Here is a tiny trained network, its code and every weight. The questions are about switching its units off for an input and a target symbol, where a switched-off unit gives its printed mean instead of its output.

import numpy as np


def w(rows, s, z=0):
    codes = np.array(rows[::2]) - 128.0
    scale = np.full(codes.shape[1], s)
    scale[-1] = z or s
    return codes * scale


def f(y):
    return y / 2 * (1 + np.tanh(0.7978845608 * (y + 0.044715 * y**3)))


def softmax(a):
    e = np.exp(a - a.max(-1, keepdims=True))
    return e / e.sum(-1, keepdims=True)


def log_softmax(a):
    a = a - a.max(-1, keepdims=True)
    return a - np.log(np.exp(a).sum(-1, keepdims=True))


def net(x, mask):
    ids = ['Γθλμσφψ'.index(c) for c in x.split()]
    T = len(ids)
    res = E[ids] + P[:T]
    u = 0
    for l in range(2):
        q, k, v = (res @ M[l].T for M in (Q, K, V))
        z = softmax(np.where(np.tri(T) > 0, q @ k.T / 3**0.5, -1e9)) @ v
        res = res + np.where(mask[u], z, O[l][:, -1]) @ O[l][:, :-1]
        u += 1
        y = f(res @ A[l][:, :-1].T + A[l][:, -1])
        res = res + np.where(mask[u : u + 8], y, B[l][:, -1]) @ B[l][:, :-1]
        u += 8
    return log_softmax(res[-1] @ U[:, :-1].T + U[:, -1])


Q, K, V, O, A, B = {}, {}, {}, {}, {}, {}
E = w([
[96,182,49,76,138],'Γ',
[212,113,134,146,111],'θ',
[44,151,99,229,167],'λ',
[138,164,108,220,135],'μ',
[128,184,149,67,229],'σ',
[253,104,61,144,184],'φ',
[128,43,194,75,135],'ψ',
],0.017)
P = w([
[198,254,195,140,37],'0',
[180,225,192,151,98],'1',
[160,192,178,144,109],'2',
[160,157,164,155,149],'3',
[145,150,149,154,168],'4',
[141,119,136,151,195],'5',
[136,103,124,155,221],'6',
[123,104,140,143,221],'7',
],0.0061)
Q[0] = w([
[59,128,188,127,192],'0.h1',
[221,87,144,149,136],'0.h1',
[3,165,203,38,144],'0.h1',
],0.021)
K[0] = w([
[75,76,127,98,181],'0.h1',
[163,86,33,160,134],'0.h1',
[4,146,141,70,173],'0.h1',
],0.022)
V[0] = w([
[114,90,135,111,127],'0.h1',
[115,43,94,103,179],'0.h1',
[87,254,185,43,77],'0.h1',
],0.0045)
O[0] = w([
[145,93,147,99,101,51],'0.h1',
[132,126,121,66,65,116],'0.h1',
[178,47,57,253,255,254],'0.h1',
],0.004,0.00099)
A[0] = w([
[154,112,120,179,148,94],'0.n1',
[109,211,75,175,128,180],'0.n2',
[139,222,115,136,96,117],'0.n3',
[78,128,143,126,100,26],'0.n4',
[190,146,117,57,86,50],'0.n5',
[108,102,119,136,105,2],'0.n6',
[81,22,65,76,107,66],'0.n7',
[2,113,169,153,94,36],'0.n8',
],0.0092,0.0029)
B[0] = w([
[107,102,161,65,97,150],'0.n1',
[175,6,141,133,170,255],'0.n2',
[195,61,100,132,145,176],'0.n3',
[126,132,128,157,193,97],'0.n4',
[195,143,98,222,163,143],'0.n5',
[119,165,123,102,164,94],'0.n6',
[173,220,111,196,87,150],'0.n7',
[194,254,46,169,158,123],'0.n8',
],0.0097,0.0041)
Q[1] = w([
[3,210,106,133,76],'1.h1',
[185,94,145,159,169],'1.h1',
[149,177,182,140,151],'1.h1',
],0.021)
K[1] = w([
[253,109,215,162,59],'1.h1',
[23,165,98,140,123],'1.h1',
[90,80,160,131,178],'1.h1',
],0.018)
V[1] = w([
[94,189,185,252,138],'1.h1',
[142,188,152,93,210],'1.h1',
[187,149,254,154,152],'1.h1',
],0.0087)
O[1] = w([
[133,175,174,236,180,57],'1.h1',
[2,198,73,137,132,254],'1.h1',
[38,221,137,154,60,185],'1.h1',
],0.0088,0.0067)
A[1] = w([
[105,35,117,194,11,172],'1.n1',
[192,226,133,90,167,178],'1.n2',
[178,176,147,98,45,253],'1.n3',
[130,128,225,131,77,102],'1.n4',
[125,151,123,116,68,234],'1.n5',
[97,79,182,129,160,26],'1.n6',
[139,112,87,185,159,158],'1.n7',
[76,97,250,104,99,20],'1.n8',
],0.012,0.0023)
B[1] = w([
[55,137,156,87,248,235],'1.n1',
[103,141,73,153,59,252],'1.n2',
[158,55,88,145,32,209],'1.n3',
[140,143,227,126,116,205],'1.n4',
[70,52,105,147,104,197],'1.n5',
[162,184,94,123,111,165],'1.n6',
[152,207,171,72,94,242],'1.n7',
[118,245,70,74,95,253],'1.n8',
],0.015,0.0038)
U = w([
[235,106,78,94,220,155],'Γ',
[153,62,192,251,149,201],'θ',
[252,215,145,253,205,137],'λ',
[141,96,235,211,230,191],'μ',
[98,165,60,239,212,161],'σ',
[231,167,44,200,139,4],'φ',
[150,151,174,100,132,81],'ψ',
],0.0047,0.0035)

Each question gives the input, a string of symbols that net reads in full, and the target symbol t.
The units are the heads (3 rows each of Q, K, V and O) and the neurons (one row each of A and B). Each row of codes is followed by its name. A weight is (code - 128) times the scale printed after its matrix; where a second scale follows, it is the last column's (O, A, B and U).
mask holds one flag per unit, layer by layer, with each layer's heads first. A switched-off unit (its flag False) gives its mean, the last column of its rows in O or B, instead of its output. The means were averaged over made-up inputs and are rounded, as every weight is.
A unit's drop is (log p(t) with every unit on - log p(t) with that unit switched off) / (log p(t) with every unit on - log p(t) with every unit switched off).
The circuit of an input: a set's keep is (log p(t) with only the set's units on - log p(t) with every unit switched off) / (log p(t) with every unit on - log p(t) with every unit switched off). Starting from the 12 units with the biggest drops (on a tie, the unit counted first), units are removed one at a time, each time the one whose removal leaves the highest keep (on an exact tie, the one counted first), for as long as the keep stays at least 0.8.
circuit, biggest first: the units of the circuit, biggest drop first
unit that matters most: the unit with the biggest drop
top k neurons: the k neurons with the biggest drops, biggest first
k most important neurons of layer l: the k neurons of layer l with the biggest drops, biggest first
drop of u: that unit's drop, to one decimal
input ψ σ ψ, target σ: unit that matters most	1.h1
input σ σ θ, target θ: top 3 neurons	1.n8, 1.n3, 1.n5
input ψ λ μ, target μ: top 2 neurons	0.n2, 1.n1
input ψ σ ψ θ σ σ ψ λ, target λ: circuit, biggest first	0.n2, 0.n8, 1.h1, 1.n7
input ψ λ ψ ψ λ λ μ, target λ: top 4 neurons	1.n7, 1.n6, 0.n8, 1.n5
input θ Γ φ μ, target μ: circuit, biggest first	1.n1, 1.n8, 0.n2
input ψ μ μ ψ ψ λ, target λ: top 3 neurons	0.n2, 1.n7, 0.n8
input λ σ ψ φ λ μ λ θ, target λ: 3 most important neurons of layer 0	0.n8, 0.n5, 0.n3
input ψ ψ ψ θ ψ φ, target φ: 2 most important neurons of layer 1	1.n2, 1.n3
input θ Γ ψ θ, target Γ: circuit, biggest first	1.h1, 0.n3
input λ φ Γ ψ λ σ ψ, target σ: top 2 neurons	0.n2, 0.n3
input σ ψ Γ Γ ψ, target Γ: circuit, biggest first	1.h1, 1.n6
input ψ σ θ σ λ ψ λ μ, target λ: top 2 neurons	1.n7, 1.n6
input ψ Γ ψ Γ ψ ψ Γ ψ, target Γ: circuit, biggest first	1.h1
input Γ μ σ σ ψ μ λ θ, target λ: top 2 neurons	0.n8, 1.n5
input σ σ ψ ψ λ φ, target λ: 2 most important neurons of layer 0	0.n8, 0.n5
input μ ψ ψ φ, target φ: 2 most important neurons of layer 0	0.n5, 0.n2
input θ μ σ ψ ψ θ, target σ: drop of 1.n3	0.0
input ψ λ ψ, target λ: drop of 1.n8	0.2
input μ ψ θ, target θ: unit that matters most	1.n3
input φ σ σ ψ ψ θ, target σ: drop of 1.h1	1.1
